Below are the code and all the weights of a small trained network. Each question names an input and a target symbol and asks about switching units off, where a switched-off unit gives its printed mean instead of its output.

import numpy as np


def w(rows, s, z=0):
    codes = np.array(rows[::2]) - 128.0
    scale = np.full(codes.shape[1], s)
    scale[-1] = z or s
    return codes * scale


def f(y):
    return np.maximum(y, 0)


def softmax(a):
    e = np.exp(a - a.max(-1, keepdims=True))
    return e / e.sum(-1, keepdims=True)


def log_softmax(a):
    a = a - a.max(-1, keepdims=True)
    return a - np.log(np.exp(a).sum(-1, keepdims=True))


def net(x, mask):
    ids = ['ΞΩαβδεη'.index(c) for c in x.split()]
    T = len(ids)
    res = E[ids] + P[:T]
    u = 0
    for l in range(2):
        q, k, v = (res @ M[l].T for M in (Q, K, V))
        z = softmax(np.where(np.tri(T) > 0, q @ k.T / 3**0.5, -1e9)) @ v
        res = res + np.where(mask[u], z, O[l][:, -1]) @ O[l][:, :-1]
        u += 1
        y = f(res @ A[l][:, :-1].T + A[l][:, -1])
        res = res + np.where(mask[u : u + 4], y, B[l][:, -1]) @ B[l][:, :-1]
        u += 4
    return log_softmax(res[-1] @ U[:, :-1].T + U[:, -1])


Q, K, V, O, A, B = {}, {}, {}, {}, {}, {}
E = w([
[118,88,148],'Ξ',
[116,80,166],'Ω',
[111,93,125],'α',
[195,28,234],'β',
[7,222,2],'δ',
[160,85,119],'ε',
[17,142,123],'η',
],0.0071)
P = w([
[181,195,64],'0',
[140,120,204],'1',
[121,28,58],'2',
[111,171,189],'3',
[190,108,181],'4',
[112,63,24],'5',
[64,166,158],'6',
[193,110,168],'7',
[131,56,20],'8',
[34,131,168],'9',
[199,127,157],'10',
[140,62,11],'11',
[1,103,174],'12',
[204,137,147],'13',
],0.0094)
Q[0] = w([
[131,251,1],'0.h0',
[227,116,74],'0.h0',
[149,102,158],'0.h0',
],0.0066)
K[0] = w([
[237,66,254],'0.h0',
[135,190,161],'0.h0',
[126,129,70],'0.h0',
],0.0062)
V[0] = w([
[53,75,117],'0.h0',
[221,68,161],'0.h0',
[150,82,255],'0.h0',
],0.0082)
O[0] = w([
[30,159,178,245],'0.h0',
[223,43,152,77],'0.h0',
[146,52,254,17],'0.h0',
],0.0058,0.0012)
A[0] = w([
[201,80,66,173],'0.n0',
[85,254,180,254],'0.n1',
[88,113,27,115],'0.n2',
[96,119,213,92],'0.n3',
],0.0082,0.0038)
B[0] = w([
[110,121,39,203],'0.n0',
[94,221,181,255],'0.n1',
[112,33,75,209],'0.n2',
[197,253,133,163],'0.n3',
],0.0062,0.0047)
Q[1] = w([
[82,14,1],'1.h0',
[114,99,66],'1.h0',
[104,155,160],'1.h0',
],0.013)
K[1] = w([
[240,241,29],'1.h0',
[254,223,96],'1.h0',
[131,89,193],'1.h0',
],0.0047)
V[1] = w([
[157,174,37],'1.h0',
[3,255,136],'1.h0',
[174,122,61],'1.h0',
],0.007)
O[1] = w([
[255,212,90,251],'1.h0',
[177,68,239,255],'1.h0',
[157,186,118,184],'1.h0',
],0.008,0.0037)
A[1] = w([
[60,102,128,105],'1.n0',
[66,122,1,251],'1.n1',
[119,52,119,143],'1.n2',
[85,22,80,51],'1.n3',
],0.008,0.003)
B[1] = w([
[129,160,92,155],'1.n0',
[132,187,148,253],'1.n1',
[45,5,204,159],'1.n2',
[30,51,162,160],'1.n3',
],0.011,0.005)
U = w([
[132,73,51,50],'Ξ',
[93,125,184,252],'Ω',
[175,98,70,234],'α',
[3,112,136,65],'β',
[224,83,143,16],'δ',
[180,254,154,122],'ε',
[117,23,144,61],'η',
],0.009,0.0043)

Each question gives the input, a string of symbols that net reads in full, and the target symbol t.
The units are the heads (3 rows each of Q, K, V and O) and the neurons (one row each of A and B). Each row of codes is followed by its name. A weight is (code - 128) times the scale printed after its matrix; where a second scale follows, it is the last column's (O, A, B and U).
mask holds one flag per unit, layer by layer, with each layer's heads first. A switched-off unit (its flag False) gives its mean, the last column of its rows in O or B, instead of its output. The means were averaged over made-up inputs and are rounded, as every weight is.
A unit's drop is (log p(t) with every unit on - log p(t) with that unit switched off) / (log p(t) with every unit on - log p(t) with every unit switched off).
The circuit of an input: a set's keep is (log p(t) with only the set's units on - log p(t) with every unit switched off) / (log p(t) with every unit on - log p(t) with every unit switched off). Starting from all 10 units, units are removed one at a time, each time the one whose removal leaves the highest keep (on an exact tie, the one counted first), for as long as the keep stays at least 0.8.
units of the circuit, in order: the units of the circuit, biggest drop first
top k neurons: the k neurons with the biggest drops, biggest first
top k neurons in layer l: the k neurons of layer l with the biggest drops, biggest first
input η ε β, target η: units of the circuit, in order : 0.n1; 1.n2; 1.h0
input δ β ε ε β β, target δ: units of the circuit, in order : 1.h0; 0.h0
input η δ α Ω η Ω, target η: units of the circuit, in order : 1.h0; 0.n1; 1.n2; 0.n2
input δ η η, target δ: units of the circuit, in order : 1.h0; 0.h0; 0.n1
input β α δ δ β δ Ξ δ η, target β: top 2 neurons : 1.n3; 0.n2
input δ Ω Ξ δ ε Ξ, target δ: units of the circuit, in order : 1.h0; 0.h0
input β η δ, target β: units of the circuit, in order : 1.n3; 0.n2; 1.h0
input β η ε Ξ β Ω, target β: top 2 neurons : 1.n3; 0.n3
input ε ε Ω β β β Ω δ α, target ε: top 2 neurons : 1.n1; 0.n0
input ε η Ξ δ δ η α β α δ α ε, target ε: top neuron in layer 1 : 1.n1
input β δ Ξ, target β: top 3 neurons in layer 1 : 1.n3; 1.n1; 1.n2
input δ Ω β, target δ: units of the circuit, in order : 1.h0; 0.n1
input β α ε δ η β, target β: top 2 neurons in layer 0 : 0.n3; 0.n1
input ε α α η η δ, target ε: units of the circuit, in order : 1.h0; 1.n1
input η δ δ ε α δ, target η: top 3 neurons : 0.n1; 0.n2; 1.n2
input β α α Ξ β Ω η ε β, target β: units of the circuit, in order : 1.h0; 1.n3; 0.h0
input η δ δ α ε η, target η: top 2 neurons : 0.n1; 0.n2
input η α ε η β α η δ β, target η: top 2 neurons in layer 0 : 0.n1; 0.n3
input η ε δ δ Ξ η α α ε Ω β α, target η: top 2 neurons in layer 1 : 1.n2; 1.n3
input β β ε α α Ξ β η δ ε α α, target β: top 3 neurons : 1.n3; 0.n3; 1.n1
input β δ η δ δ Ξ, target β: top 2 neurons : 1.n3; 0.n2
